Below are the code and all the weights of a small trained network. Each question names an input and a class and asks about switching units off, where a switched-off unit gives its printed mean instead of its output.

import numpy as np


def w(rows, s, z=0):
    codes = np.array(rows[::2]) - 128.0
    scale = np.full(codes.shape[1], s)
    scale[-1] = z or s
    return codes * scale


def norm(h):
    return h / np.sqrt((h * h).mean(-1, keepdims=True) + 1e-5)


def f(y):
    return np.maximum(y, 0)


def log_softmax(a):
    a = a - a.max(-1, keepdims=True)
    return a - np.log(np.exp(a).sum(-1, keepdims=True))


def net(x, mask):
    res = np.array(x, float).reshape(1, 3) / 4 @ E
    u = 0
    for l in range(3):
        y = f(norm(res) @ A[l][:, :-1].T + A[l][:, -1])
        res = res + np.where(mask[u : u + 7], y, B[l][:, -1]) @ B[l][:, :-1]
        u += 7
    return log_softmax(norm(res)[-1] @ U[:, :-1].T + U[:, -1])


A, B = {}, {}
E = w([
[121,229,56,203,81,101],'x0',
[1,119,59,28,65,77],'x1',
[100,77,123,233,42,129],'x2',
],0.0071)
A[0] = w([
[132,149,141,125,146,132,41],'0.n1',
[204,204,145,139,210,143,62],'0.n2',
[134,64,159,86,154,129,103],'0.n3',
[142,109,126,223,115,138,4],'0.n4',
[176,167,134,131,181,127,46],'0.n5',
[139,57,131,6,154,128,136],'0.n6',
[168,49,153,232,136,135,239],'0.n7',
],0.015,0.003)
B[0] = w([
[124,123,82,127,189,145,138],'0.n1',
[243,100,63,39,147,111,219],'0.n2',
[143,7,38,120,82,141,193],'0.n3',
[114,187,164,197,182,54,187],'0.n4',
[196,133,139,77,175,135,176],'0.n5',
[2,127,199,120,152,166,236],'0.n6',
[130,133,190,242,98,219,246],'0.n7',
],0.016,0.012)
A[1] = w([
[154,96,144,106,150,40,44],'1.n1',
[22,147,112,72,138,51,6],'1.n2',
[165,123,20,137,120,100,160],'1.n3',
[182,103,178,87,76,92,20],'1.n4',
[196,113,159,102,140,37,30],'1.n5',
[236,124,81,4,183,111,160],'1.n6',
[126,152,55,193,80,84,63],'1.n7',
],0.017,0.0026)
B[1] = w([
[128,153,115,110,109,163,144],'1.n1',
[110,177,176,71,110,142,233],'1.n2',
[162,71,110,120,78,128,177],'1.n3',
[95,133,103,133,186,119,143],'1.n4',
[85,132,78,100,108,175,158],'1.n5',
[193,96,104,90,253,139,248],'1.n6',
[199,123,124,140,95,147,181],'1.n7',
],0.027,0.012)
A[2] = w([
[122,104,87,111,167,71,65],'2.n1',
[137,89,103,96,210,36,116],'2.n2',
[17,170,89,43,144,50,44],'2.n3',
[143,30,99,201,133,160,216],'2.n4',
[184,192,109,250,140,56,17],'2.n5',
[197,146,64,99,16,104,180],'2.n6',
[190,140,158,198,134,64,4],'2.n7',
],0.017,0.0028)
B[2] = w([
[147,111,165,157,162,159,159],'2.n1',
[172,98,90,120,193,114,199],'2.n2',
[111,204,152,24,87,218,210],'2.n3',
[60,114,67,110,118,40,254],'2.n4',
[129,252,51,166,113,111,220],'2.n5',
[185,71,211,166,109,77,202],'2.n6',
[126,224,146,146,138,149,193],'2.n7',
],0.024,0.0099)
U = w([
[72,158,197,18,70,168,90],'0',
[160,237,93,235,96,73,199],'1',
[214,92,88,79,214,109,233],'2',
[253,125,214,123,43,76,12],'3',
[29,53,86,160,99,92,2],'4',
],0.014,0.0027)

Each question gives the input, the list of numbers given to net, and the class t.
The units are the neurons (one row each of A and B). Each row of codes is followed by its name. A weight is (code - 128) times the scale printed after its matrix; where a second scale follows, it is the last column's (A, B and U).
mask holds one flag per neuron, layer by layer. A switched-off neuron (its flag False) gives its mean, the last column of its row in B, instead of its output. The means were averaged over made-up inputs and are rounded, as every weight is.
A unit's drop is (log p(t) with every unit on - log p(t) with that unit switched off) / (log p(t) with every unit on - log p(t) with every unit switched off).
The circuit of an input: a set's keep is (log p(t) with only the set's units on - log p(t) with every unit switched off) / (log p(t) with every unit on - log p(t) with every unit switched off). Starting from the 12 units with the biggest drops (on a tie, the unit counted first), units are removed one at a time, each time the one whose removal leaves the highest keep (on an exact tie, the one counted first), for as long as the keep stays at least 0.8.
units of the circuit, in order: the units of the circuit, biggest drop first
unit that matters most: the unit with the biggest drop
k most important neurons: the k neurons with the biggest drops, biggest first
top k neurons in layer l: the k neurons of layer l with the biggest drops, biggest first
drop when u is switched off: that unit's drop, to one decimal
input [-6,5,7], class 4: unit that matters most => 1.n2
input [5,-4,1], class 1: 2 most important neurons => [0.n7, 0.n4]
input [-2,5,7], class 3: units of the circuit, in order => [0.n6, 1.n6]
input [5,4,0], class 3: 2 most important neurons => [0.n6, 0.n2]
input [-7,0,-5], class 0: 2 most important neurons => [0.n6, 0.n7]
input [2,4,1], class 3: 3 most important neurons => [0.n2, 0.n6, 0.n7]
input [3,6,4], class 3: top 3 neurons in layer 0 => [0.n6, 0.n2, 0.n7]
input [6,7,-3], class 3: 2 most important neurons => [0.n6, 0.n2]
input [-8,-5,-2], class 4: 3 most important neurons => [0.n6, 0.n7, 2.n4]
input [5,4,4], class 3: top 3 neurons in layer 0 => [0.n6, 0.n7, 0.n2]
input [8,-1,1], class 1: 2 most important neurons => [0.n2, 0.n3]
input [3,6,7], class 3: 2 most important neurons => [0.n6, 0.n7]
input [7,5,1], class 3: top 3 neurons in layer 0 => [0.n6, 0.n2, 0.n7]
input [-4,1,-4], class 0: units of the circuit, in order => [0.n6]
input [-2,3,5], class 4: 2 most important neurons => [1.n2, 0.n4]
input [-1,7,7], class 3: 4 most important neurons => [0.n6, 0.n2, 1.n7, 0.n7]
input [-8,-1,-1], class 4: 2 most important neurons => [0.n3, 1.n2]
input [-8,-6,-1], class 4: top 2 neurons in layer 1 => [1.n6, 1.n2]
input [-6,-1,0], class 4: drop when 0.n3 is switched off => 0.1
input [-1,-6,1], class 1: drop when 0.n7 is switched off => 1.5
input [-8,8,7], class 0: unit that matters most => 0.n7
input [6,7,-7], class 0: drop when 0.n2 is switched off => 1.8
